Below is a small trained network, with its code and all its weights. Each question gives an input and a class and asks what happens when units are switched off, that is, made to give their printed mean instead of their output.

import numpy as np


def w(rows, s, z=0):
    codes = np.array(rows[::2]) - 128.0
    scale = np.full(codes.shape[1], s)
    scale[-1] = z or s
    return codes * scale


def norm(h):
    return h / np.sqrt((h * h).mean(-1, keepdims=True) + 1e-5)


def f(y):
    return np.maximum(y, 0)


def log_softmax(a):
    a = a - a.max(-1, keepdims=True)
    return a - np.log(np.exp(a).sum(-1, keepdims=True))


def net(x, mask):
    res = np.array(x, float).reshape(1, 8) / 4 @ E
    u = 0
    for l in range(2):
        y = f(norm(res) @ A[l][:, :-1].T + A[l][:, -1])
        res = res + np.where(mask[u : u + 14], y, B[l][:, -1]) @ B[l][:, :-1]
        u += 14
    return log_softmax(norm(res)[-1] @ U[:, :-1].T + U[:, -1])


A, B = {}, {}
E = w([
[145,103,253,209,134,140,82,59],'x0',
[104,241,137,154,133,206,103,178],'x1',
[103,89,97,141,141,149,103,129],'x2',
[130,128,133,126,132,126,129,130],'x3',
[127,125,126,129,127,130,128,129],'x4',
[178,92,162,136,55,155,122,230],'x5',
[161,121,158,86,108,223,144,82],'x6',
[209,150,88,109,130,94,38,103],'x7',
],0.0052)
A[0] = w([
[87,124,125,41,119,234,120,4,119],'L0N0',
[243,84,145,78,87,253,173,109,72],'L0N1',
[79,108,104,161,118,27,122,140,36],'L0N2',
[95,97,184,160,84,146,214,199,189],'L0N3',
[79,166,64,134,115,160,122,137,57],'L0N4',
[127,119,206,197,134,164,118,48,121],'L0N5',
[161,185,156,123,225,221,155,175,11],'L0N6',
[199,198,90,140,189,169,63,137,132],'L0N7',
[99,133,152,196,149,18,90,209,103],'L0N8',
[105,187,172,131,147,148,232,143,60],'L0N9',
[205,33,131,80,140,131,181,94,25],'L0N10',
[109,208,189,73,180,229,88,189,3],'L0N11',
[254,154,146,88,67,79,49,165,114],'L0N12',
[109,102,45,46,110,186,145,104,56],'L0N13',
],0.0062,0.0029)
B[0] = w([
[36,176,151,101,151,26,74,199,225],'L0N0',
[27,167,170,74,121,23,65,253,240],'L0N1',
[87,149,151,125,113,87,130,154,177],'L0N2',
[111,105,45,56,184,200,53,54,253],'L0N3',
[167,130,186,132,151,124,126,134,170],'L0N4',
[191,117,136,125,189,154,191,210,236],'L0N5',
[105,139,88,192,66,88,154,113,186],'L0N6',
[152,37,69,128,142,78,89,118,219],'L0N7',
[66,161,175,56,85,65,128,254,219],'L0N8',
[151,49,61,80,156,154,103,65,179],'L0N9',
[102,100,72,223,9,49,200,116,188],'L0N10',
[117,104,66,195,92,57,153,151,218],'L0N11',
[125,81,67,100,185,181,72,77,249],'L0N12',
[200,125,157,153,196,110,179,176,192],'L0N13',
],0.0065,0.0045)
A[1] = w([
[159,82,205,241,137,149,109,104,122],'L1N0',
[115,246,88,207,99,150,108,142,41],'L1N1',
[116,91,140,145,62,80,175,91,7],'L1N2',
[111,108,69,143,140,163,60,114,143],'L1N3',
[147,174,76,229,115,154,123,144,79],'L1N4',
[71,194,115,104,94,127,100,163,54],'L1N5',
[91,203,142,169,216,76,172,65,49],'L1N6',
[123,48,118,138,59,206,93,221,85],'L1N7',
[148,135,255,170,131,148,76,108,141],'L1N8',
[25,126,147,109,123,205,213,136,118],'L1N9',
[68,59,97,114,79,154,151,71,115],'L1N10',
[105,74,52,70,178,114,122,186,247],'L1N11',
[190,143,105,168,81,95,190,127,206],'L1N12',
[199,150,101,108,145,138,198,159,3],'L1N13',
],0.0087,0.0025)
B[1] = w([
[145,166,52,145,151,192,199,193,142],'L1N0',
[167,43,97,156,53,36,164,130,140],'L1N1',
[149,114,54,210,20,61,111,152,138],'L1N2',
[111,57,130,99,141,157,203,52,165],'L1N3',
[149,49,101,225,45,37,216,99,140],'L1N4',
[116,96,203,164,125,32,104,121,159],'L1N5',
[89,173,156,73,3,254,115,77,153],'L1N6',
[72,205,103,102,104,130,188,24,182],'L1N7',
[151,164,100,121,167,129,181,240,142],'L1N8',
[239,60,38,103,188,20,25,170,154],'L1N9',
[185,120,121,201,148,151,62,83,147],'L1N10',
[155,156,229,172,142,211,133,118,254],'L1N11',
[111,144,145,244,123,164,151,140,137],'L1N12',
[198,200,163,207,229,183,235,224,133],'L1N13',
],0.0067,0.015)
U = w([
[32,148,163,79,107,15,66,227,79],'0',
[183,71,35,251,13,30,200,97,72],'1',
[139,113,196,180,144,175,151,107,253],'2',
[202,214,107,142,207,176,254,229,62],'3',
[208,22,54,68,199,151,21,55,2],'4',
[57,191,149,81,39,216,151,31,81],'5',
],0.0086,0.0068)

Each question gives the input, the list of numbers given to net, and the class t.
The units are the neurons (one row each of A and B). Each row of codes is followed by its name. A weight is (code - 128) times the scale printed after its matrix; where a second scale follows, it is the last column's (A, B and U).
mask holds one flag per neuron, layer by layer. A switched-off neuron (its flag False) gives its mean, the last column of its row in B, instead of its output. The means were averaged over made-up inputs and are rounded, as every weight is.
A unit's drop is (log p(t) with every unit on - log p(t) with that unit switched off) / (log p(t) with every unit on - log p(t) with every unit switched off).
The circuit of an input: a set's keep is (log p(t) with only the set's units on - log p(t) with every unit switched off) / (log p(t) with every unit on - log p(t) with every unit switched off). Starting from the 12 units with the biggest drops (on a tie, the unit counted first), units are removed one at a time, each time the one whose removal leaves the highest keep (on an exact tie, the one counted first), for as long as the keep stays at least 0.8.
circuit, biggest first: the units of the circuit, biggest drop first
unit that matters most: the unit with the biggest drop
top k neurons: the k neurons with the biggest drops, biggest first
k most important neurons of layer l: the k neurons of layer l with the biggest drops, biggest first
input [0,-5,1,-8,-6,-6,-5,3], class 5: unit that matters most => L1N6
input [0,-6,7,0,-3,4,-8,-7], class 0: 2 most important neurons of layer 1 => (L1N9 L1N3)
input [-7,7,2,3,-2,-5,-5,4], class 1: 2 most important neurons of layer 0 => (L0N1 L0N5)
input [6,2,1,-4,7,5,-4,0], class 3: top 3 neurons => (L1N8 L0N5 L0N1)
input [-6,-2,-6,-7,-6,-3,-5,-1], class 2: 3 most important neurons of layer 0 => (L0N1 L0N0 L0N5)
input [-6,-6,-2,-1,-3,2,6,-8], class 4: circuit, biggest first => (L0N3 L1N9)
input [8,-5,5,4,-2,-8,7,0], class 3: 3 most important neurons of layer 1 => (L1N8 L1N0 L1N7)
input [7,2,5,8,-1,1,-3,-7], class 3: top 2 neurons => (L0N5 L0N12)
input [-7,-6,6,1,5,-2,1,-1], class 3: top 2 neurons => (L0N13 L1N13)
input [-4,-2,5,5,1,-5,-4,-6], class 4: top 2 neurons => (L1N9 L0N1)
input [0,-7,-4,-2,-2,-5,-7,5], class 0: circuit, biggest first => (L0N8 L0N2)
input [-2,-7,-6,-5,-2,-6,1,-7], class 1: top 3 neurons => (L0N10 L1N2 L0N12)
input [2,5,0,-3,4,7,-1,-4], class 5: top 2 neurons => (L0N3 L1N7)
input [0,4,3,-2,0,-5,8,-6], class 0: unit that matters most => L0N0
input [-4,8,-2,3,2,2,-7,7], class 1: 3 most important neurons of layer 0 => (L0N1 L0N3 L0N0)
input [-3,-3,-8,-4,6,2,-3,0], class 2: circuit, biggest first => (L1N11 L0N12)
input [7,-2,5,6,8,8,-2,3], class 5: circuit, biggest first => (L1N7 L1N9)
input [-8,0,7,2,-4,3,-2,4], class 3: circuit, biggest first => (L0N13 L1N13)
input [-3,-3,7,2,-8,3,-5,2], class 2: top 3 neurons => (L1N11 L0N1 L0N0)
input [6,-8,6,0,-6,-5,6,2], class 1: circuit, biggest first => (L0N10 L1N2)
input [6,8,8,-5,5,5,3,-8], class 1: 4 most important neurons of layer 0 => (L0N11 L0N6 L0N12 L0N7)
input [6,-4,-2,1,-3,7,0,7], class 4: circuit, biggest first => (L0N12)
input [-7,-2,6,6,-8,2,-5,3], class 3: top 2 neurons => (L0N1 L0N0)
input [8,-8,-2,-2,-7,-8,6,8], class 1: circuit, biggest first => (L0N10 L1N11)
input [7,-4,-5,-3,4,4,6,-7], class 3: circuit, biggest first => (L1N8 L1N0)
input [-3,-4,1,7,5,-2,6,3], class 0: 2 most important neurons of layer 0 => (L0N0 L0N1)
